Each row has two labels, one from each of two sets.
[-12   8 -10   1  -7  -3   1   2   0  -9  -7   0  -9 -10   2  20  -8   8
   1  -8 -12  -5   0   6   0   1  12   9   2  -1   1   0 -21  -7 -15   1
   3  14   4 -22  -6   1  10   9   7  10  -9  12  12]
(76), Duref
[  2  22 -15  23 -11   6   7  10  -2 -17 -33 -11  17  -2  -9  -5 -16   5
   8 -16   1  -7   8  28  12 -22  23  20  25   5   5 -17 -38  -1  32 -32
   3   5  12  17 -21  -4  -5  -7  21  10  13 -18  36]
(73), Duref
[ -4   6  -6   9   0   4  14 -11 -11 -17   4 -14  18  -1  -5 -17 -14   5
   8   9  -6  10 -13  13  -2  -5  18   4   3 -18   7  11 -18  -7  22  -4
  38   0  32  -7  -4 -25 -19   1  73  10   7   7   3]
(73), Gan
[ -8  11 -24  -8 -12   6   1  17  12 -13 -21  -4  -2 -11   9  -7 -11  17
 -15  -7 -10   3  -4  22 -19 -30  29  23  -1  -2   4 -13 -13   5  39 -24
   8  10 -16  -2 -29  -6  -3  10  -8   5   2 -11   2]
(73), Duref
[  1  -3 -18   6 -14  -7   2  26  14   0   2  13 -21 -14   7  39 -28  -8
   0 -28 -15 -19 -14   5 -13  -5   1  15  -3   2   9  12  -3   8 -49  -8
 -22  28  -6 -43 -46   8  -4   9  -7  21  11  24  10]
(62), Duref
[-17  20 -17   9   5  20   4 -30   8 -10 -21 -22  33  19   6 -25  10  -3
  14  30   8  12  10  14  12   0  24   4   8 -15   3 -13 -71 -21  61   1
  51 -19  24  33 -26 -17 -10 -16  24  -5  23   9   8]
(66), Gan
[-11  -4 -23  -6  -5   7  11   1   4  -5 -14  -5 -10 -11   8  15 -20  12
 -15   2 -11   5  -4  11  -9 -15  21  -6  -9   4  -2  -4 -18   7  -2  -9
  12  28  -8 -31 -25 -20   8   3   1   7   0  12 -11]
(76), Duref
[ -9  10 -14  19 -10  -4   9  23   7 -17 -27  -6   6  -8  -4   2 -29  -5
  -2 -19  13 -30   7  22   2 -18  13  21  12  -3  10 -15 -26   0  16 -26
 -21  21  -5 -26 -35   6   0  -1  14   6  12   4  26]
(73), Duref
[  5   3  -7   4   6  -1  -3   1 -15 -16  10 -13  12  -9   2 -17 -15   2
   4  12   0   3  -1   8 -13  -5  10  -3  -9 -11  25   9 -12  -2  17  20
  17   4  13  -1  -9 -28 -23   9   5  11   5   1 -14]
(73), Gan
[  2   3 -13   9 -17   3   2  13   7  -7 -13  -2 -14 -13 -16  -4 -15   8
 -11  -3 -16  -1 -18   5 -14  -7  18  19   8   3   8   0 -20   6  20 -17
  16  11  -6 -19 -10 -11  -5   0   2   9   6 -23   8]
(73), Duref
[  8   7  46  13   4   8  -4   3 -26 -12   3 -24  18  -5  -5 -40  -2  -2
  14  -2  12  -3   0  15 -12  -8   6   1   4 -10  27   3 -13   1  57   7
  26 -13  17  -1  20  -7  -4  -1   3   4   3  -5  24]
(73), Gan
[ -6  12 -17   8  -7   4   7  34   1  -4 -17  -1   4  -8   2  -4 -41   1
 -10 -19  15 -14   6  22  -5 -27  47  15   4  -1  12 -21 -20   6  31 -22
 -10  21 -12 -26 -45   3   1   1  -4  -6   3  14   6]
(73), Duref
[  8   5   0  13 -14  -1   3  36   7  -3  -3  -9   2 -19   3  -2 -20  -9
 -16 -16   8  -5  -3  10 -29 -13   1  15   4   3   7  -8   0   8  11 -15
 -14  20 -17 -25 -25  12  -6   2  -9   7   8  29  16]
(73), Duref
[  3   8   4   9   3   9   8  29   5  -3  -6  -1  -2 -12   7   6 -21 -20
  -3 -25 -10 -20   6  12  -9 -16  19  20  -2  -2  14  -8  -3   2   0 -10
 -20  -1  -8 -16 -49  16  -6  11 -10   2  -5  17  12]
(73), Duref
[ -6  23  -2   2   2  18   4  -4  -3 -10 -14 -16  12   1   3 -23 -17  13
   6   8 -29  -7   3  11 -10  -6  14   0  -4   1  12  -6 -19  -6  42   6
  33   0  11  -4 -10  -6  -8   2   2   2  -7  17  -8]
(73), Gan
[ -9  -6 -15   0 -19  -9   7  26  19 -10 -14  13 -13 -10   4  26 -15   6
 -13  -4 -13  -6  -6   0 -11   5 -16  11   9   9  -5 -19  -9   5  -6 -14
  -5  18 -19 -15 -20  -3   6  -2  -5   8  -3 -20  14]
(76), Duref
[ -6   5   3   5  11  12   3  -3 -16 -11  17 -21   0 -20   6  -7 -13   2
  13   0  -5  -5  -3  15 -19  -5  -2  -1 -15 -17  29  21  -4   2   9  29
  25   4  18 -17  -8 -19  -9   8  -1  17 -14  29 -17]
(73), Gan
[  1  16 -21  20 -20  -1   6  42  14  -9  -4  -1   0 -18 -22  -8 -16   6
 -16 -18  10 -15   3   6 -15  -2  -1  14  11   8  -4 -36  -9   8  33 -28
 -12  19 -23 -20 -19   5   4  -4   1   1   8 -24   0]
(73), Duref
[  5  -8 -11  16  -8  12  -1  22  -1  -4 -19 -11  -2  -5  -2 -25  -7   3
 -11  -4  12 -11  10   6  -8 -17  11   2  15   0  14 -26  -7   5  49 -20
  12  11 -14  -7 -20   2  -6   0 -12  -6   4 -15  -8]
(73), Duref
[ -2   0 -20  12  -3   0 -12  26   3  -8  -1  -1  -6 -27   5  -6 -23  17
 -13 -12   7   1   0  10  -5 -11  14  10  -5   7  30   2  -3  14  22 -19
  -5  28 -10 -15 -17 -18  -5   8  -3  -8  11  -8  -7]
(73), Duref
[-11  -8 -11   0 -14  -5   9  10  -1  -3  -4   6 -19 -16   0  -5 -25  13
   1  -5 -20  -3 -13   8  -8   5  11   4   6  -1  -6  13 -15   6 -18 -11
   2  24   1 -35 -10 -15   6   7  10   7 -22  -6  17]
(75), Duref
[  4   0 -12  18  -5 -11   3  34  16   1  -3  -1  -8 -21  -9  16 -20   7
  -2 -28  13 -15  -3  18  -2 -14  10  21   4   6   8  -8 -16  12  -9 -28
 -28  21  -1 -34 -25   5  -7  -4   0   7   8   3  25]
(73), Duref
[ -8  12 -14  -3  -9  -4  11  41   5  -5 -20   2  -8 -10  12   9 -24   1
 -13 -19   6 -15   7  14  -4 -20  17  15  -1   1   1 -14   1  14   8 -22
 -20  27 -19 -28 -31   3   7   1  -5 -10 -13   6   4]
(66), Duref
[  0   6 -16  16 -10   3  13  34  25  -5 -13  -1 -14 -13  13  -2 -21  -3
  -7 -13  22 -17   6  12  -8 -10  10  16  11   6  -1 -29 -16 -10  28 -23
 -14  11 -10  -8 -34   1   5 -11   6   4  17  14  11]
(73), Duref
[-11   8  -3   7   9  14   2 -11 -20  -9 -25 -16  24  22  -4 -28   1   7
   8  20   9   0  15  14   5  -4   9   0   7 -17   8   5 -33  -9  47   1
  42  13  13  -8   0  -8   3 -11  14 -10 -17  12 -11]
(66), Gan
[-15   3 -20   0 -18 -10 -21  22  22  -6 -23  -7  -6  -6   0  16 -18  33
 -16  -9  -8  -1   3  18  -2 -14  32  21   9   5  -5  -9 -27  10 -11 -34
  -3  12 -16 -27 -36 -13   3   6   3   0   7  -1  19]
(62), Duref
[ -4   3 -20   3   1  -4   5 -12 -19 -20 -10  -9  15 -10 -13 -13 -11  15
  33   6  -6   7  -9  20  12 -10  22  10   4  -7  14  19 -33   0  33   0
  17   2  21 -17   1 -26  -9   4  20  15  10  -9  15]
(73), Gan
[ -1  17  -2  21   2   7   2 -11 -20 -20 -10 -18  25  18  -6 -31  -2  11
  17  15   5   2   7  20   1 -19  23   6   7 -19  17  -2 -35  -6  60   5
  35  -5  18  -8   7 -10   4  -4  10  -6  -5   4   1]
(66), Gan
[-12   1  13   1   9 -25  -5 -17 -23 -12 -13  -4  11   3  -8 -12 -13  14
  13  16 -17  82   2  13   0   0  -3   2   2 -14  10  21 -28   5  14   1
  31   4  23 -27  11 -14   2   6   8   6 -22  10   2]
(75), Gan
[ -8  12 -19   6  -3   8   8  26   7 -12   2  -5 -17  -4  -3  -5  -8   3
 -13 -10  13 -12   7  25  -6 -16  24  19   2 -12  11 -13 -23   6  45 -25
   8   7 -13  -9 -35   2   0   0   0  -5   0   1   6]
(73), Duref
[  6  -1 -13  19  -6  -5  11  20   2  -9   1 -10   2 -18   2  -7 -19   9
   0 -14  25 -13   0  10  -5  -2  -3   3   2   3   6 -15  -4  -3  23  -4
 -15  16  -1 -12 -13 -16 -13  -4  -2   3  16   3   4]
(73), Duref
